Here is a tiny trained network, its code and every weight. The questions are about switching its units off for an input and a target symbol, where a switched-off unit gives its printed mean instead of its output.

import numpy as np


def w(rows, s, z=0):
    codes = np.array(rows[::2]) - 128.0
    scale = np.full(codes.shape[1], s)
    scale[-1] = z or s
    return codes * scale


def f(y):
    return np.maximum(y, 0)


def softmax(a):
    e = np.exp(a - a.max(-1, keepdims=True))
    return e / e.sum(-1, keepdims=True)


def log_softmax(a):
    a = a - a.max(-1, keepdims=True)
    return a - np.log(np.exp(a).sum(-1, keepdims=True))


def net(x, mask):
    ids = ['αβγεζηθλμξπστφ'.index(c) for c in x.split()]
    T = len(ids)
    res = E[ids] + P[:T]
    u = 0
    for l in range(2):
        q, k, v = (res @ M[l].T for M in (Q, K, V))
        z = softmax(np.where(np.tri(T) > 0, q @ k.T / 4**0.5, -1e9)) @ v
        res = res + np.where(mask[u], z, O[l][:, -1]) @ O[l][:, :-1]
        u += 1
        y = f(res @ A[l][:, :-1].T + A[l][:, -1])
        res = res + np.where(mask[u : u + 12], y, B[l][:, -1]) @ B[l][:, :-1]
        u += 12
    return log_softmax(res[-1] @ U[:, :-1].T + U[:, -1])


Q, K, V, O, A, B = {}, {}, {}, {}, {}, {}
E = w([
[128,225,134],'α',
[101,215,88],'β',
[127,121,143],'γ',
[117,122,156],'ε',
[143,118,174],'ζ',
[117,30,111],'η',
[124,98,129],'θ',
[124,215,102],'λ',
[91,151,102],'μ',
[142,60,145],'ξ',
[104,193,124],'π',
[97,148,105],'σ',
[150,246,136],'τ',
[92,216,88],'φ',
],0.013)
P = w([
[168,137,158],'0',
[129,119,2],'1',
[31,128,162],'2',
[205,136,172],'3',
[116,124,19],'4',
[65,116,188],'5',
[165,130,150],'6',
],0.0095)
Q[0] = w([
[2,57,16],'0.h0',
[205,95,186],'0.h0',
[254,173,201],'0.h0',
[209,87,193],'0.h0',
],0.0065)
K[0] = w([
[43,60,80],'0.h0',
[156,140,162],'0.h0',
[254,190,154],'0.h0',
[171,133,189],'0.h0',
],0.0079)
V[0] = w([
[153,207,249],'0.h0',
[254,167,185],'0.h0',
[39,155,193],'0.h0',
[123,173,43],'0.h0',
],0.0052)
O[0] = w([
[194,29,241,181],'0.h0',
[225,56,253,143],'0.h0',
[82,43,129,143],'0.h0',
[153,51,56,250],'0.h0',
],0.003,0.0014)
A[0] = w([
[188,255,143,76],'0.n0',
[188,57,135,132],'0.n1',
[87,160,175,105],'0.n2',
[168,151,160,142],'0.n3',
[236,72,164,114],'0.n4',
[129,211,229,125],'0.n5',
[182,98,29,253],'0.n6',
[168,144,179,151],'0.n7',
[162,126,36,169],'0.n8',
[96,125,165,152],'0.n9',
[146,214,68,86],'0.n10',
[83,148,36,149],'0.n11',
],0.0086,0.0051)
B[0] = w([
[47,60,92,209],'0.n0',
[253,153,110,162],'0.n1',
[111,96,63,160],'0.n2',
[85,147,200,173],'0.n3',
[149,41,109,181],'0.n4',
[73,106,148,221],'0.n5',
[210,203,127,253],'0.n6',
[128,133,177,184],'0.n7',
[187,206,170,206],'0.n8',
[96,143,129,167],'0.n9',
[151,43,141,200],'0.n10',
[126,99,172,231],'0.n11',
],0.0081,0.005)
Q[1] = w([
[205,95,47],'1.h0',
[111,132,193],'1.h0',
[2,43,129],'1.h0',
[143,247,99],'1.h0',
],0.0067)
K[1] = w([
[172,61,100],'1.h0',
[19,96,84],'1.h0',
[107,197,35],'1.h0',
[113,19,253],'1.h0',
],0.0054)
V[1] = w([
[137,63,216],'1.h0',
[142,2,119],'1.h0',
[193,206,85],'1.h0',
[232,72,49],'1.h0',
],0.0054)
O[1] = w([
[182,109,161,250],'1.h0',
[165,101,130,92],'1.h0',
[110,151,72,135],'1.h0',
[166,108,2,77],'1.h0',
],0.0095,0.0017)
A[1] = w([
[28,66,161,7],'1.n0',
[126,42,164,18],'1.n1',
[90,70,185,196],'1.n2',
[243,197,163,126],'1.n3',
[25,118,93,83],'1.n4',
[153,157,19,109],'1.n5',
[198,167,84,134],'1.n6',
[164,15,39,129],'1.n7',
[156,80,2,3],'1.n8',
[61,79,200,176],'1.n9',
[186,190,32,76],'1.n10',
[185,104,62,122],'1.n11',
],0.0086,0.0033)
B[1] = w([
[188,51,49,189],'1.n0',
[110,8,45,150],'1.n1',
[52,121,130,209],'1.n2',
[172,109,174,255],'1.n3',
[211,2,112,179],'1.n4',
[16,143,135,171],'1.n5',
[146,112,94,205],'1.n6',
[85,242,3,173],'1.n7',
[54,231,169,158],'1.n8',
[59,134,84,231],'1.n9',
[47,99,111,194],'1.n10',
[117,155,75,182],'1.n11',
],0.0063,0.0075)
U = w([
[62,15,9,187],'α',
[62,83,61,132],'β',
[114,187,125,89],'γ',
[176,200,139,252],'ε',
[227,73,88,153],'ζ',
[100,203,111,111],'η',
[6,230,155,140],'θ',
[144,183,131,122],'λ',
[224,60,3,68],'μ',
[197,26,164,55],'ξ',
[99,184,137,142],'π',
[173,84,148,88],'σ',
[218,102,194,127],'τ',
[125,172,6,5],'φ',
],0.0075,0.003)

Each question gives the input, a string of symbols that net reads in full, and the target symbol t.
The units are the heads (4 rows each of Q, K, V and O) and the neurons (one row each of A and B). Each row of codes is followed by its name. A weight is (code - 128) times the scale printed after its matrix; where a second scale follows, it is the last column's (O, A, B and U).
mask holds one flag per unit, layer by layer, with each layer's heads first. A switched-off unit (its flag False) gives its mean, the last column of its rows in O or B, instead of its output. The means were averaged over made-up inputs and are rounded, as every weight is.
A unit's drop is (log p(t) with every unit on - log p(t) with that unit switched off) / (log p(t) with every unit on - log p(t) with every unit switched off).
The circuit of an input: a set's keep is (log p(t) with only the set's units on - log p(t) with every unit switched off) / (log p(t) with every unit on - log p(t) with every unit switched off). Starting from the 12 units with the biggest drops (on a tie, the unit counted first), units are removed one at a time, each time the one whose removal leaves the highest keep (on an exact tie, the one counted first), for as long as the keep stays at least 0.8.
circuit, biggest first: the units of the circuit, biggest drop first
most important unit: the unit with the biggest drop
k most important neurons: the k neurons with the biggest drops, biggest first
k most important neurons of layer l: the k neurons of layer l with the biggest drops, biggest first
input π η ζ ξ ξ, target φ: circuit, biggest first : (1.h0; 0.n1; 1.n7; 1.n8)
input σ ξ τ τ μ, target τ: most important unit : 1.h0
input λ π π π, target θ: 2 most important neurons : (1.n4; 0.n10)
input τ τ φ, target α: circuit, biggest first : (0.n6; 1.n4; 0.n8)
input π μ ζ, target α: circuit, biggest first : (0.n6; 1.h0; 0.h0)
input π π μ λ π ε, target α: circuit, biggest first : (0.n6; 0.n8; 1.n0)
input τ π τ ξ θ, target φ: 3 most important neurons of layer 0 : (0.n1; 0.n4; 0.n6)
input ζ π λ ξ, target μ: circuit, biggest first : (0.n4; 0.n1; 1.h0; 1.n7)
input μ γ τ τ ε α, target α: 4 most important neurons of layer 0 : (0.n6; 0.n8; 0.n5; 0.n2)
input τ γ θ η, target φ: 2 most important neurons : (1.n7; 0.n4)
input τ φ ε, target α: circuit, biggest first : (0.n6; 1.n4; 1.h0)
input τ ζ ξ θ ζ π, target α: circuit, biggest first : (0.n6; 0.n8; 1.n0)
input τ τ λ ξ φ τ η, target φ: 4 most important neurons : (1.n7; 0.n1; 0.n4; 1.n8)
input τ γ σ τ σ, target τ: 2 most important neurons : (0.n6; 0.n8)
input μ β σ τ θ, target τ: 2 most important neurons : (0.n6; 0.n8)
input τ θ γ τ ξ, target τ: most important neuron of layer 1 : (1.n3)
input π τ θ θ ε β, target α: 2 most important neurons of layer 1 : (1.n4; 1.n0)
input τ ξ β, target α: 2 most important neurons : (0.n6; 1.n4)
input τ σ π, target α: 2 most important neurons of layer 1 : (1.n4; 1.n0)
input π ζ α π, target θ: 2 most important neurons : (0.n10; 1.n4)
